The symbols move the units like this.
CJ: σ>GS, ρ>FH, ω>LG, φ>ZT, π>MZ, α>CM
QF: σ>HN, ρ>SC, ω>GF, φ>JN, π>NH, α>SD
LG: σ>MG, ρ>BQ, ω>PF, φ>TT, π>CM, α>ZQ
QH: σ>ZD, ρ>NC, ω>SB, φ>PN, π>NS, α>RN
BM: σ>JZ, ρ>JD, ω>GH, φ>FZ, π>PN, α>RQ
FP: σ>MH, ρ>JJ, ω>GG, φ>HD, π>QJ, α>QR
NS: σ>SJ, ρ>CL, ω>RN, φ>JD, π>NC, α>SN
LQ: σ>RG, ρ>ZF, ω>JJ, φ>RH, π>MH, α>TZ
NM: σ>CH, ρ>QH, ω>JD, φ>LB, π>JZ, α>ZM
FR: σ>BS, ρ>TQ, ω>QM, φ>SN, π>NG, α>HD
GF: σ>JM, ρ>SZ, ω>BB, φ>JL, π>SD, α>ML
CL: σ>SQ, ρ>FR, ω>LC, φ>SB, π>PZ, α>RM
QM: σ>RH, ρ>DG, ω>SQ, φ>ZD, π>HD, α>MR
DJ: σ>ML, ρ>NH, ω>MF, φ>RG, π>QF, α>GF
QR: σ>TL, ρ>PR, ω>LQ, φ>BS, π>NF, α>MH
TJ: σ>CN, ρ>DJ, ω>JN, φ>NF, π>DP, α>LS
TZ: σ>JL, ρ>TJ, ω>PR, φ>GG, π>TL, α>RG
TP: σ>FD, ρ>DZ, ω>BN, φ>NH, π>ZT, α>TT
FD: σ>ZQ, ρ>MZ, ω>CZ, φ>TP, π>CJ, α>LG
FZ: σ>BM, ρ>GR, ω>DD, φ>MZ, π>GJ, α>MJ
MN: σ>SN, ρ>MP, ω>QH, φ>TC, π>CH, α>NS
NF: σ>TJ, ρ>RG, ω>MH, φ>GP, π>PR, α>ZF
JT: σ>QP, ρ>NM, ω>BM, φ>LT, π>TC, α>PN
GD: σ>JJ, ρ>QR, ω>GP, φ>SQ, π>GG, α>FM
CZ: σ>FH, ρ>CM, ω>ZN, φ>BN, π>LG, α>PF
TT: σ>LG, ρ>ZN, ω>JR, φ>SZ, π>DT, α>FD
MH: σ>JN, ρ>BZ, ω>TZ, φ>FP, π>ZF, α>TL
ZD: σ>QM, ρ>ZS, ω>CL, φ>QH, π>SJ, α>PZ
QP: σ>RN, ρ>CH, ω>JZ, φ>JT, π>MN, α>QH
JD: σ>NS, ρ>SB, ω>QP, φ>GR, π>ZM, α>MN
RN: σ>PZ, ρ>LC, ω>MP, φ>QP, π>SN, α>ZD
CM: σ>DD, ρ>LT, ω>ZQ, φ>DT, π>BQ, α>GS
JR: σ>PF, ρ>CJ, ω>DZ, φ>HN, π>FD, α>CZ
GR: σ>JD, ρ>RQ, ω>JT, φ>MG, π>GH, α>TC
JJ: σ>BZ, ρ>TL, ω>NF, φ>GD, π>TZ, α>PR
BQ: σ>MJ, ρ>DH, ω>GS, φ>ZN, π>LT, α>FZ
NG: σ>GP, ρ>RH, ω>HD, φ>LC, π>TQ, α>DG
PF: σ>LT, ρ>GS, ω>MZ, φ>JR, π>ZQ, α>FH
GH: σ>ZM, ρ>QP, ω>TC, φ>DD, π>RQ, α>NM
LF: σ>DT, ρ>JR, ω>TP, φ>BB, π>FL, α>ZT
FM: σ>PR, ρ>MH, ω>QJ, φ>TQ, π>LQ, α>JJ
MP: σ>RM, ρ>SJ, ω>NC, φ>JZ, π>ZD, α>CL
JN: σ>QF, ρ>MF, ω>JL, φ>MH, π>LS, α>GB
PZ: σ>MR, ρ>NG, ω>RM, φ>RN, π>FR, α>QM
HD: σ>FP, ρ>GD, ω>MR, φ>SJ, π>DG, α>BS
BN: σ>CZ, ρ>DT, ω>FL, φ>SD, π>TT, α>JR
MJ: σ>RQ, ρ>TC, ω>LB, φ>BQ, π>JT, α>BM
PR: σ>DP, ρ>JN, ω>ZF, φ>FM, π>RG, α>BZ
MG: σ>GR, ρ>MJ, ω>LT, φ>LG, π>DD, α>DH
GP: σ>NF, ρ>LQ, ω>FP, φ>NG, π>FM, α>QJ
BZ: σ>MF, ρ>GB, ω>TJ, φ>JJ, π>JL, α>DP
GB: σ>SD, ρ>BB, ω>DJ, φ>TL, π>CN, α>QF
HN: σ>JR, ρ>ZT, ω>JM, φ>QF, π>TP, α>BN
JL: σ>GF, ρ>CN, ω>DP, φ>TZ, π>GB, α>DJ
TL: σ>GB, ρ>DP, ω>RG, φ>QR, π>TJ, α>JN
ZQ: σ>DH, ρ>FZ, ω>FH, φ>FD, π>GS, α>MG
DD: σ>GH, ρ>JT, ω>DH, φ>CM, π>MJ, α>LB
MR: σ>GG, ρ>GP, ω>TQ, φ>PZ, π>BS, α>RH
ZM: σ>NC, ρ>RN, ω>MN, φ>GH, π>SB, α>CH
FH: σ>GJ, ρ>DD, ω>BQ, φ>CZ, π>MG, α>LT
ZT: σ>CJ, ρ>CZ, ω>TT, φ>SC, π>DZ, α>DT
SJ: σ>HD, ρ>SQ, ω>PZ, φ>NS, π>ZS, α>FR
CH: σ>LC, ρ>ZD, ω>NS, φ>NM, π>MP, α>NC
TQ: σ>FM, ρ>FP, ω>DG, φ>RM, π>RH, α>GD
PN: σ>QH, ρ>ZM, ω>RQ, φ>GJ, π>JD, α>QP
ZS: σ>DG, ρ>MR, ω>FR, φ>NC, π>SQ, α>NG
SD: σ>BN, ρ>LF, ω>ML, φ>GB, π>SZ, α>HN
DP: σ>BB, ρ>QF, ω>LS, φ>PR, π>DJ, α>MF
MF: σ>SC, ρ>SD, ω>CN, φ>BZ, π>GF, α>BB
SC: σ>ZT, ρ>BN, ω>SZ, φ>MF, π>JM, α>LF
FL: σ>ZN, ρ>FD, ω>ZT, φ>ML, π>JR, α>DZ
LC: σ>NG, ρ>QM, ω>SJ, φ>CH, π>RM, α>ZS
ZN: σ>BQ, ρ>ZQ, ω>CJ, φ>FL, π>PF, α>MZ
DG: σ>QJ, ρ>GG, ω>BS, φ>ZS, π>GD, α>GP
GG: σ>TZ, ρ>NF, ω>FM, φ>MR, π>QR, α>LQ
RG: σ>DJ, ρ>LS, ω>BZ, φ>LQ, π>JN, α>JL
LT: σ>JT, ρ>LB, ω>FZ, φ>PF, π>DH, α>GJ
SB: σ>CL, ρ>SN, ω>CH, φ>RQ, π>RN, α>MP
CN: σ>SZ, ρ>ML, ω>QF, φ>TJ, π>BB, α>NH
GS: σ>LB, ρ>GJ, ω>MG, φ>CJ, π>FZ, α>DD
NH: σ>TP, ρ>JM, ω>SD, φ>LS, π>SC, α>SZ
QJ: σ>ZF, ρ>TZ, ω>QR, φ>DG, π>JJ, α>NF
BB: σ>LF, ρ>HN, ω>NH, φ>DP, π>ML, α>SC
ML: σ>FL, ρ>TP, ω>SC, φ>DJ, π>HN, α>JM
LS: σ>NH, ρ>GF, ω>GB, φ>ZF, π>MF, α>CN
TC: σ>MN, ρ>JZ, ω>PN, φ>DH, π>NM, α>JD
SQ: σ>GD, ρ>BS, ω>NG, φ>CL, π>MR, α>TQ
DT: σ>CM, ρ>PF, ω>FD, φ>LF, π>ZN, α>CJ
SZ: σ>TT, ρ>FL, ω>HN, φ>CN, π>LF, α>TP
RH: σ>LQ, ρ>QJ, ω>GD, φ>QM, π>FP, α>GG
DZ: σ>MZ, ρ>LG, ω>DT, φ>JM, π>CZ, α>ZN
SN: σ>FR, ρ>RM, ω>ZD, φ>MN, π>LC, α>SJ
LB: σ>NM, ρ>PN, ω>GR, φ>GS, π>BM, α>GH
MZ: σ>FZ, ρ>MG, ω>CM, φ>DZ, π>FH, α>BQ
ZF: σ>LS, ρ>JL, ω>TL, φ>QJ, π>BZ, α>TJ
RQ: σ>SB, ρ>MN, ω>NM, φ>MJ, π>QP, α>JZ
JM: σ>DZ, ρ>TT, ω>LF, φ>GF, π>BN, α>FL
JZ: σ>MP, ρ>NS, ω>ZM, φ>BM, π>QH, α>SB
GJ: σ>PN, ρ>GH, ω>MJ, φ>FH, π>GR, α>JT
RM: σ>TQ, ρ>HD, ω>ZS, φ>MP, π>QM, α>SQ
DH: σ>TC, ρ>BM, ω>GJ, φ>ZQ, π>LB, α>GR
NC: σ>ZS, ρ>PZ, ω>SN, φ>ZM, π>CL, α>LC
BS: σ>QR, ρ>FM, ω>RH, φ>FR, π>GP, α>FP

The rows follow the links: the fewer symbols apart two units are, the more alike their rows tend to be.

Each row is also shifted at random along 8 hidden directions that mean nothing.

Some units, each with a row of numbers:
GB -> [-18,-33,-5,-1,28,-20,-5,-8,1,-22,-25,-48,7,-12,46,-12,23,1,-8,20,20,18,-25,-32,8,11,-15,3,22,16,-34,36,-38,-30,28,20,-39,7,25,26,39,16,21,-17]
JD -> [79,27,6,-4,40,27,30,21,38,-34,4,-32,-16,-28,25,55,-74,16,59,5,28,-34,-19,42,-10,18,10,-18,-50,-54,-34,-4,-62,-10,13,19,37,10,-45,-22,-25,8,-38,36]
JM -> [-93,28,5,-4,19,-30,-11,-10,-23,22,-24,-18,-37,22,-3,-5,9,-36,28,-1,-23,23,5,-28,4,-1,33,2,-7,24,24,14,2,-1,5,2,4,3,1,38,-37,-30,35,28]
CN -> [75,47,15,-6,7,-16,-6,-2,-17,1,-22,-20,-30,-27,6,-14,19,-11,28,7,22,28,-32,-19,22,39,27,-22,14,-11,-23,23,-36,-47,25,18,-27,-23,-9,3,35,-23,4,-36]
JJ -> [41,10,32,-24,-29,-4,-19,-27,10,15,-24,-49,-1,-22,-31,0,-99,75,23,1,-23,46,-11,-46,-6,-44,-28,-42,40,-33,26,-2,37,17,-21,54,12,-8,-31,50,-69,-32,42,-9]
SZ -> [-91,14,-8,3,49,-29,1,12,-15,5,-36,-26,-42,0,17,-9,36,-49,16,7,6,11,-20,-8,-5,36,51,-12,-3,13,6,33,-17,-23,25,3,-16,-18,16,11,15,-12,2,23]
FP -> [-62,-86,-2,7,3,-29,-22,-8,-6,-8,-51,-42,6,-15,-16,-29,-43,30,-67,-3,-10,-3,-4,-11,-39,-39,-10,-81,60,-23,32,11,78,31,-27,30,-8,-11,28,28,31,9,16,41]
JR -> [6,90,53,-2,-2,34,-16,-28,8,-20,19,-74,2,-25,-3,-35,-56,-30,43,1,-47,32,-21,-4,-8,-33,-4,-60,-21,0,-15,52,-7,-33,-13,54,23,-9,-47,6,-26,-35,9,-55]
QJ -> [-16,-47,26,1,11,29,19,52,58,-17,-6,4,32,-9,77,20,-25,40,-54,-23,9,5,11,17,-10,40,-35,-11,-53,18,17,-7,9,23,23,-3,-21,14,27,-59,-84,1,-6,22]
NM -> [-1,49,9,4,-15,5,-11,2,-33,-42,34,16,29,23,33,27,-39,23,-21,-4,20,-15,38,28,19,-13,-21,-15,-69,2,-43,-32,31,13,-17,-17,40,68,-53,-23,-13,-11,4,-26]
FH -> [27,17,18,15,-23,46,2,9,13,24,20,5,22,-23,-34,-30,-10,-12,26,-45,-47,-5,-14,13,39,-3,0,12,33,-13,2,-3,-29,-37,-23,7,14,-37,-12,-1,-21,19,2,-35]
JN -> [37,-16,9,-15,-28,-24,-7,-21,-9,18,9,19,19,37,16,28,-3,52,19,11,20,49,37,-68,33,-44,-37,52,-8,29,3,-40,-9,40,16,-10,0,64,8,9,-77,-35,62,25]
MP -> [-79,32,-32,-27,5,-17,28,-13,4,5,7,47,-39,20,-22,52,28,-1,35,47,30,-20,5,0,-30,36,2,55,-27,-5,9,-13,-11,11,12,-29,1,-7,-13,3,13,-17,-40,2]
MH -> [149,-23,51,13,11,41,21,36,44,1,-4,3,1,-62,30,2,-18,45,-4,-17,34,13,-26,25,5,59,12,-42,6,-32,-5,8,0,-6,37,18,-15,-31,-4,-80,-8,-13,-34,12]
TJ -> [37,10,3,-21,-7,-25,-16,-33,-9,-10,-4,-47,15,-2,-1,8,-27,48,28,41,29,54,-13,-65,4,-54,-29,-5,24,-3,-23,8,-8,4,16,39,-2,31,-10,28,-3,-24,36,-30]
DP -> [72,8,36,14,-13,-8,-25,-15,-32,-46,0,-30,25,-27,40,-32,9,16,-36,12,45,33,-7,-20,21,-9,-16,-74,11,-2,-57,19,16,-28,16,22,-18,31,-10,-47,80,-30,7,-46]
RM -> [-47,31,-19,-30,-29,-13,9,-11,24,-20,-8,24,-12,20,-11,24,2,-10,-8,22,5,-13,6,-7,-33,8,-33,1,-36,-2,23,-11,-15,5,-17,-12,-15,0,7,-6,-5,-26,-25,-18]
BM -> [-117,15,-56,-1,36,-30,-13,18,-39,-17,-12,-29,10,12,-17,14,-16,4,3,15,23,-15,-12,5,0,-24,17,-5,14,-22,-27,-2,14,-14,-14,9,28,12,-17,46,47,38,-2,-29]
SC -> [121,39,-19,-4,31,-1,2,8,-8,7,30,-1,-9,22,32,-6,76,-54,19,24,19,24,-4,6,-1,8,35,48,-47,52,-23,29,-39,-5,47,-11,-23,12,19,-10,12,12,-1,-26]
GD -> [-4,-30,-66,-29,25,-16,9,29,38,13,-3,-2,14,29,4,24,28,8,-23,36,16,14,-7,-6,-54,-16,-10,49,-18,27,33,8,5,41,23,-1,-26,-6,52,19,-29,39,-9,-9]
PR -> [-89,-8,0,-18,37,-5,0,10,32,-44,-14,-77,34,-23,53,12,-31,46,-11,44,37,41,-32,-34,-25,-9,-41,-28,-9,4,-28,41,-4,-13,32,51,-18,16,4,-2,-3,-2,0,-47]
QF -> [113,-1,-57,-22,55,-27,13,0,17,14,-5,-36,-24,14,5,23,57,-28,68,58,43,30,-35,-37,-14,-16,35,69,2,17,-19,27,-93,-4,62,14,-27,1,37,32,17,27,3,11]
MF -> [41,-6,-6,-4,17,-32,-6,-13,-16,-4,-24,-30,-17,-3,10,-2,18,-1,25,22,29,27,-16,-39,13,-9,12,-6,21,-2,-19,11,-36,-13,25,15,-18,11,12,15,25,-14,22,13]
MZ -> [-51,-79,25,32,1,43,1,-10,33,-5,10,-39,42,-16,13,-39,-26,-17,-7,-41,-66,-27,3,5,15,-44,-32,1,35,10,-1,15,-34,-6,-25,17,14,0,22,11,-27,39,24,42]
ZS -> [-93,47,-27,-29,-32,-36,11,3,-4,20,-26,70,-45,21,-55,28,34,-11,-1,12,18,-9,4,-8,-22,47,10,4,-5,-20,54,-31,20,2,-14,-34,-17,-36,6,-10,9,-46,-37,-9]
PZ -> [-4,-39,-16,-10,-18,4,5,-34,32,-38,-2,-12,8,2,19,-9,7,-20,-41,18,-21,-45,-2,11,-43,-2,-55,2,-7,12,-4,22,-20,-5,-18,-1,-35,-2,27,23,48,29,-19,-13]
DZ -> [-45,61,25,-4,20,22,28,27,29,50,8,28,-39,3,-26,25,5,-29,86,-13,-13,25,-2,-2,9,29,48,31,-31,0,45,-7,-34,1,24,-8,26,-29,-14,-38,-103,-51,-13,41]
QP -> [4,-26,-21,4,49,33,32,26,28,-18,24,6,2,-11,61,30,14,-2,-6,0,0,-56,-10,59,-8,72,0,70,-43,16,-40,16,-39,-17,24,-20,-11,-5,-5,15,11,72,-33,-7]
HN -> [-144,9,72,39,-12,-24,-18,17,-59,-9,-38,39,-29,5,39,-26,13,-32,-54,-56,3,5,44,9,40,49,37,-101,-28,10,19,-22,66,-4,-11,-34,8,28,-8,-78,-8,-90,20,74]
LQ -> [-5,27,10,-11,5,0,-18,3,-4,-6,-18,-50,3,-52,-14,-31,-27,41,-29,17,7,34,-50,-2,-24,22,-1,-66,47,-24,-5,45,65,-29,1,52,-23,-52,-19,17,55,2,-14,-91]
QM -> [21,-16,-16,-6,-61,-9,-11,-15,-11,-1,16,70,16,39,0,-14,54,-15,-80,-8,-18,-20,42,13,-13,8,-36,24,-19,42,26,-22,45,25,-27,-47,-35,8,31,-4,23,7,-5,-30]
BZ -> [19,-72,-9,9,30,-17,8,4,-6,26,-25,2,-15,-29,-6,-4,46,29,1,20,42,18,-25,-25,5,27,27,19,71,-11,-6,10,3,-2,42,4,-29,-27,28,-3,56,12,-4,28]
BN -> [51,34,8,1,28,2,-20,-37,4,-42,21,-99,14,8,19,-22,-35,-42,33,43,-9,33,-7,-17,-37,-102,-7,-49,-36,21,-33,54,-23,11,10,53,26,47,-8,12,1,-10,20,-1]
CL -> [18,36,12,-17,-36,8,18,-15,31,-46,27,39,6,23,29,41,-6,-3,-5,24,23,-17,33,8,-23,1,-51,0,-84,5,-6,-23,-26,17,-2,-25,0,46,-10,-60,-20,-42,-32,0]
FZ -> [-19,11,8,12,-55,13,-30,-6,-34,11,20,18,50,24,-26,-24,-34,15,-17,-55,-51,-4,33,-9,62,-51,-32,14,20,6,0,-42,14,-6,-57,-11,32,26,-18,35,-43,14,53,-34]
FD -> [24,-12,22,40,-3,14,-9,-8,-28,13,41,30,15,16,-25,-30,43,-36,-1,2,8,18,36,7,2,-59,33,-23,1,17,2,-5,42,40,6,-19,38,28,7,-79,25,-31,-10,52]

From each start, follow one symbol. Which unit do you reach?
Answer with the unit's name.
start [10,13,15,-18,-41,-5,3,-55,11,-25,-5,-2,-21,-5,-22,12,-44,7,12,17,-17,-27,8,-8,-26,-15,-39,-24,-3,-28,3,-7,-7,3,-32,6,5,6,-26,19,16,-30,-12,10]
φ
QH
start [25,-8,-43,-10,36,3,-3,-17,0,-25,15,-60,14,2,11,15,-41,12,19,24,-11,-30,-15,16,-16,-34,-14,39,-4,-4,-45,21,-26,-5,-10,24,18,19,-23,84,22,74,9,-26]
σ
SB
start [-78,40,11,7,-21,-3,-20,-28,-30,17,31,1,18,31,-50,-14,-9,-15,33,11,-17,40,28,-36,6,-92,0,-11,6,13,16,-12,33,29,-20,5,49,31,-16,-10,-33,-46,26,7]
ρ
ZQ
start [-38,11,-15,5,51,21,13,8,19,19,26,-24,-8,4,15,-16,55,-56,31,19,-22,10,-21,10,-21,11,33,54,-17,48,0,53,-26,-8,35,3,-10,-26,20,13,-6,30,-11,-13]
φ
SZ
start [16,-15,44,24,6,42,0,-19,20,5,18,-35,7,-18,5,-39,-19,-33,17,-23,-57,-2,-2,9,0,-27,2,-14,8,14,1,31,-12,-6,-6,20,15,-10,-2,-4,-24,3,10,29]
α
CJ
start [14,21,-15,-18,-37,10,-11,17,19,-23,19,23,41,25,40,-13,30,-9,-87,-6,-19,-3,16,22,-25,21,-49,11,-55,51,12,9,33,2,-13,-18,-46,4,27,-8,-8,23,-7,-93]
φ
RM
start [4,31,-6,-29,-15,8,19,17,57,-19,-25,-1,-17,-12,4,17,-19,-13,-6,-3,-10,-19,-24,15,-35,45,-24,-20,-33,-19,31,7,-38,-22,-8,7,-32,-39,14,-8,-26,-6,-36,-26]
σ
GD
start [-56,8,-37,-1,-40,-32,3,-3,-42,3,26,119,-8,51,-22,11,116,-24,-66,32,47,-18,46,14,-19,32,4,33,-27,34,15,-34,63,31,3,-77,-24,13,25,-60,85,-23,-47,-20]
ρ
SQ
start [-27,4,4,10,1,14,12,40,-8,36,-32,29,-24,-22,-27,14,-38,15,25,-70,-26,-37,-11,31,54,64,38,8,32,-50,19,-39,-18,-35,-27,-15,22,-45,-28,24,-42,21,2,24]
ω
JT
start [-75,-26,0,-1,37,-24,-1,0,-1,-6,-44,-48,-24,-6,45,-15,15,-33,2,-6,-17,-1,-22,-21,8,34,11,2,7,21,-5,35,-42,-33,17,14,-35,-8,26,48,2,11,30,20]
π
SC
start [-49,11,31,-19,-12,-14,-13,-19,0,4,-31,-45,-3,-31,-8,-1,-62,67,18,8,0,43,-24,-52,11,-2,-27,-33,45,-25,5,8,25,-14,-5,46,-7,-12,-28,37,-30,-36,34,-30]
φ
QJ
start [-48,-67,9,35,27,-11,-12,-8,-27,-2,1,-11,1,22,45,-39,54,-51,-45,-10,-23,-8,29,6,-3,-14,18,1,-7,59,-5,23,24,20,11,-20,-11,30,40,2,24,14,28,61]
φ
BB
start [63,-75,9,22,23,-11,-9,-19,-7,-10,-19,-38,-6,5,49,-30,21,-35,-19,-13,-18,-9,8,-8,8,-15,8,-2,10,33,-15,22,-30,5,13,1,-23,25,39,25,18,24,39,67]
φ
GB
start [-63,56,-17,14,34,24,10,66,10,-29,7,-12,29,-30,1,-5,17,-26,5,-7,38,-5,-42,35,15,26,25,-39,-8,-33,-35,16,-38,-61,13,13,12,-28,-9,-71,49,17,-58,-69]
φ
PF
start [-2,-77,-12,-14,35,-3,14,-1,39,33,-30,-41,-9,-29,-3,10,-18,52,23,14,-5,16,-35,-32,-16,9,-5,39,64,-11,18,20,-13,9,27,32,-24,-38,25,58,-27,32,17,27]
σ
JL
start [9,52,4,-24,-14,24,13,-28,5,8,27,14,-23,-9,6,21,-16,16,24,1,-42,-33,-10,27,3,65,-22,75,-20,10,-18,11,-8,-32,-14,-10,-13,-28,-51,74,-10,27,-6,-74]
ρ
NC
